[[130 116 135 140 124 132 117 131 121]
 [128 126 134 109 123 114 137 133 140]
 [133 129 117 136 122 132 129 139 124]
 [129 119 105 136 130 134 114 126 130]
 [121 136 113 114 115 135 119 131 122]
 [128 127 128 123 116 125 129 134 132]
 [132 122 140 124 129 126 125 134 127]
 [130 131 119 115 135 137 104 136 128]
 [135 138 120 140 121 132 126 136 128]
 [126 133 136 131 119 136 132 136 118]]
->
[[130 135 124 117 121]
 [128 134 123 137 140]
 [133 117 122 129 124]
 [129 105 130 114 130]
 [121 113 115 119 122]
 [128 128 116 129 132]
 [132 140 129 125 127]
 [130 119 135 104 128]
 [135 120 121 126 128]
 [126 136 119 132 118]]

[[153 124 127]
 [131 146 123]
 [129 132 130]
 [128 140 130]
 [129 118 126]
 [136 122 146]
 [125 138 129]]
->
[[153 127]
 [131 123]
 [129 130]
 [128 130]
 [129 126]
 [136 146]
 [125 129]]

[[150 112 153 145 128 146 109 112 148]
 [103 126 107 126 143 120 122 116 111]
 [118 111 134 115 103 109 109 119 121]
 [104 106 150 105 128 117 126 125 111]]
->
[[150 153 128 109 148]
 [103 107 143 122 111]
 [118 134 103 109 121]
 [104 150 128 126 111]]

[[126 129 129 129 126 126 118]
 [122 123 122 123 129 125 126]
 [126 128 133 130 122 126 142]
 [119 135 125 120 129 132 103]
 [128 128 140 137 130 122 120]
 [130 132 140 127 126 123 131]
 [128 127 123 125 118 126 134]
 [123 125 127 134 130 135 130]
 [143 114 125 137 137 126 148]
 [141 126 130 136 138 128 147]]
->
[[126 129 126 118]
 [122 122 129 126]
 [126 133 122 142]
 [119 125 129 103]
 [128 140 130 120]
 [130 140 126 131]
 [128 123 118 134]
 [123 127 130 130]
 [143 125 137 148]
 [141 130 138 147]]

[[133 134 130 133 103]
 [137 122 125 122 117]
 [118 107 127 134 111]
 [143 125 127 152 146]
 [140 118 116 135 130]]
->
[[133 130 103]
 [137 125 117]
 [118 127 111]
 [143 127 146]
 [140 116 130]]

[[115 148 146 111 152]
 [134 135 109 151 146]
 [127 127 126 124 150]
 [129 126 141 111 150]
 [132 122 122 110 153]
 [132 110 119 134 131]
 [138 128 116 139 124]
 [118 135 124 145 144]
 [139 137 129 125 139]
 [128 139 117 136 157]]
->
[[115 146 152]
 [134 109 146]
 [127 126 150]
 [129 141 150]
 [132 122 153]
 [132 119 131]
 [138 116 124]
 [118 124 144]
 [139 129 139]
 [128 117 157]]

[[137 141]
 [124 148]
 [121 126]
 [152 149]
 [107 126]
 [112 130]
 [132 126]
 [139 138]
 [122 127]
 [151 131]]
->
[[137]
 [124]
 [121]
 [152]
 [107]
 [112]
 [132]
 [139]
 [122]
 [151]]

[[135 139 114 121 141 110 117 122 117 127 149 126]
 [134 120 106 126 142 129 124 118 139 124 116 131]]
->
[[135 114 141 117 117 149]
 [134 106 142 124 139 116]]

[[154 121 148 120 109 111 152]
 [114 151 107 137 151 123 154]
 [135 140 103 148 135 141 127]
 [133 135 104 104 113 105 132]
 [128 141 149 132 138 150 105]
 [110 152 111 137 106 125 136]]
->
[[154 148 109 152]
 [114 107 151 154]
 [135 103 135 127]
 [133 104 113 132]
 [128 149 138 105]
 [110 111 106 136]]
---
[[149 124 119 111 140 145 132 113 108 145 138 135 101]
 [149 120 133 121  98 126 141 135 150 138 112 114 110]
 [149 120 134 112 103 138 136 144 147 116 113 110 119]]
->
[[101 110 119]
 [135 114 110]
 [138 112 113]
 [145 138 116]
 [108 150 147]
 [113 135 144]
 [132 141 136]
 [145 126 138]
 [140  98 103]
 [111 121 112]
 [119 133 134]
 [124 120 120]
 [149 149 149]]

[[126 119 135 134 128]
 [130 136 123 124 135]
 [124 106 144 141 124]
 [126 116 137 135 127]
 [126 120 135 133 128]
 [129 135 123 124 133]
 [129 137 121 123 134]
 [127 120 134 132 129]
 [130 141 118 120 137]
 [130 141 118 121 136]
 [125 116 137 135 127]]
->
[[128 135 124 127 128 133 134 129 137 136 127]
 [134 124 141 135 133 124 123 132 120 121 135]
 [135 123 144 137 135 123 121 134 118 118 137]
 [119 136 106 116 120 135 137 120 141 141 116]
 [126 130 124 126 126 129 129 127 130 130 125]]

[[136 127 133 123 128]
 [126 125 138 126 129]
 [131 122 144 118 120]
 [127 126 134 117 121]
 [123 130 114 125 103]
 [126 125 145 120 121]
 [133 122 140 127 128]
 [130 125 134 121 124]
 [128 122 118 136 112]
 [129 124 137 129 126]]
->
[[128 129 120 121 103 121 128 124 112 126]
 [123 126 118 117 125 120 127 121 136 129]
 [133 138 144 134 114 145 140 134 118 137]
 [127 125 122 126 130 125 122 125 122 124]
 [136 126 131 127 123 126 133 130 128 129]]

[[149 120 126 134 123 127]
 [126 117 141 128 124 131]
 [108 115 152 123 125 134]]
->
[[127 131 134]
 [123 124 125]
 [134 128 123]
 [126 141 152]
 [120 117 115]
 [149 126 108]]

[[134 131 123 125 126 125 135 142 127]
 [109 125 128 124 120 133 120 123 112]
 [123 133 140 151 117 140 131 150 119]
 [108 121 130 121 122 133 120 121 109]
 [123 133 140 150 116 139 130 148 120]]
->
[[127 112 119 109 120]
 [142 123 150 121 148]
 [135 120 131 120 130]
 [125 133 140 133 139]
 [126 120 117 122 116]
 [125 124 151 121 150]
 [123 128 140 130 140]
 [131 125 133 121 133]
 [134 109 123 108 123]]

[[134 108 136 143]
 [139 139 106 125]
 [116 113 114 141]
 [150 133 119 117]]
->
[[143 125 141 117]
 [136 106 114 119]
 [108 139 113 133]
 [134 139 116 150]]

[[122 121 135 120 120 129 134 127 125 128 140 138 142 125]
 [125 131 136 127 116 131 123 126 126 132 142 137 127 138]
 [125 134 127 142 105 134 137 142 131 121 119 138 125 126]
 [115 112 132 126 140 109 124 140 131 144 129 131 133 131]
 [132 135 131 130 143 139 139 141 145 136 121 125 129 140]]
->
[[125 138 126 131 140]
 [142 127 125 133 129]
 [138 137 138 131 125]
 [140 142 119 129 121]
 [128 132 121 144 136]
 [125 126 131 131 145]
 [127 126 142 140 141]
 [134 123 137 124 139]
 [129 131 134 109 139]
 [120 116 105 140 143]
 [120 127 142 126 130]
 [135 136 127 132 131]
 [121 131 134 112 135]
 [122 125 125 115 132]]

[[127 107 128 126 125 127 122 118 118]
 [125 107 126 127 126 126 117 122 122]
 [127 145 130 126 129 127 133 134 134]
 [121 125 124 130 127 125 117 135 135]
 [123 144 127 129 129 126 126 141 141]
 [130 113 130 124 126 127 128 116 116]
 [123 104 127 128 128 127 114 125 123]]
->
[[118 122 134 135 141 116 123]
 [118 122 134 135 141 116 125]
 [122 117 133 117 126 128 114]
 [127 126 127 125 126 127 127]
 [125 126 129 127 129 126 128]
 [126 127 126 130 129 124 128]
 [128 126 130 124 127 130 127]
 [107 107 145 125 144 113 104]
 [127 125 127 121 123 130 123]]
---
[[144 115]
 [153 117]
 [134 143]
 [120 115]]
->
[[144 115]
 [153 117]]

[[144 113]
 [131 122]
 [125 104]]
->
[[144 113]
 [131 122]]

[[131 119 117 120 132]
 [123 125 124 124 124]
 [124 124 107 106 122]
 [142 121 110 112 141]]
->
[[131 119]
 [123 125]]

[[146 132 137 122 142]
 [123 145 114 131 116]
 [105 127 125 131 137]]
->
[[146 132]
 [123 145]]

[[158 110 151 129 108]
 [128 142 125 146 122]
 [116 141 130 144 115]]
->
[[158 110]
 [128 142]]

[[121 129 113 129]
 [134 136 146 152]
 [118 122 119 128]
 [118 117 116 132]]
->
[[121 129]
 [134 136]]

[[129 126 106]
 [127 130 144]
 [129 134 135]
 [130 125 106]]
->
[[129 126]
 [127 130]]
---
[[127 101 123 139]
 [135 129 144 150]
 [119 118 129 122]
 [143 126 122 118]]
->
[[127 101]
 [135 129]
 [119 118]]

[[104 148 130 123]
 [115 118 133 124]
 [127 122 150 140]
 [134 116 119 121]
 [102 112 135 133]]
->
[[104 148]
 [115 118]
 [127 122]]

[[123 146 107]
 [153 119 131]
 [120 119 147]
 [120 104 136]
 [109 138 130]]
->
[[123 146]
 [153 119]
 [120 119]]

[[110 121 139 138]
 [149 111 133 152]
 [108 117 127 142]]
->
[[110 121]
 [149 111]
 [108 117]]

[[149 117 130 124]
 [114 120 120 101]
 [139 111 132 114]]
->
[[149 117]
 [114 120]
 [139 111]]

[[114 106]
 [137 132]
 [121 113]
 [132 124]]
->
[[114 106]
 [137 132]
 [121 113]]

[[134 104]
 [135 104]
 [129 102]
 [132 103]
 [132 103]]
->
[[134 104]
 [135 104]
 [129 102]]
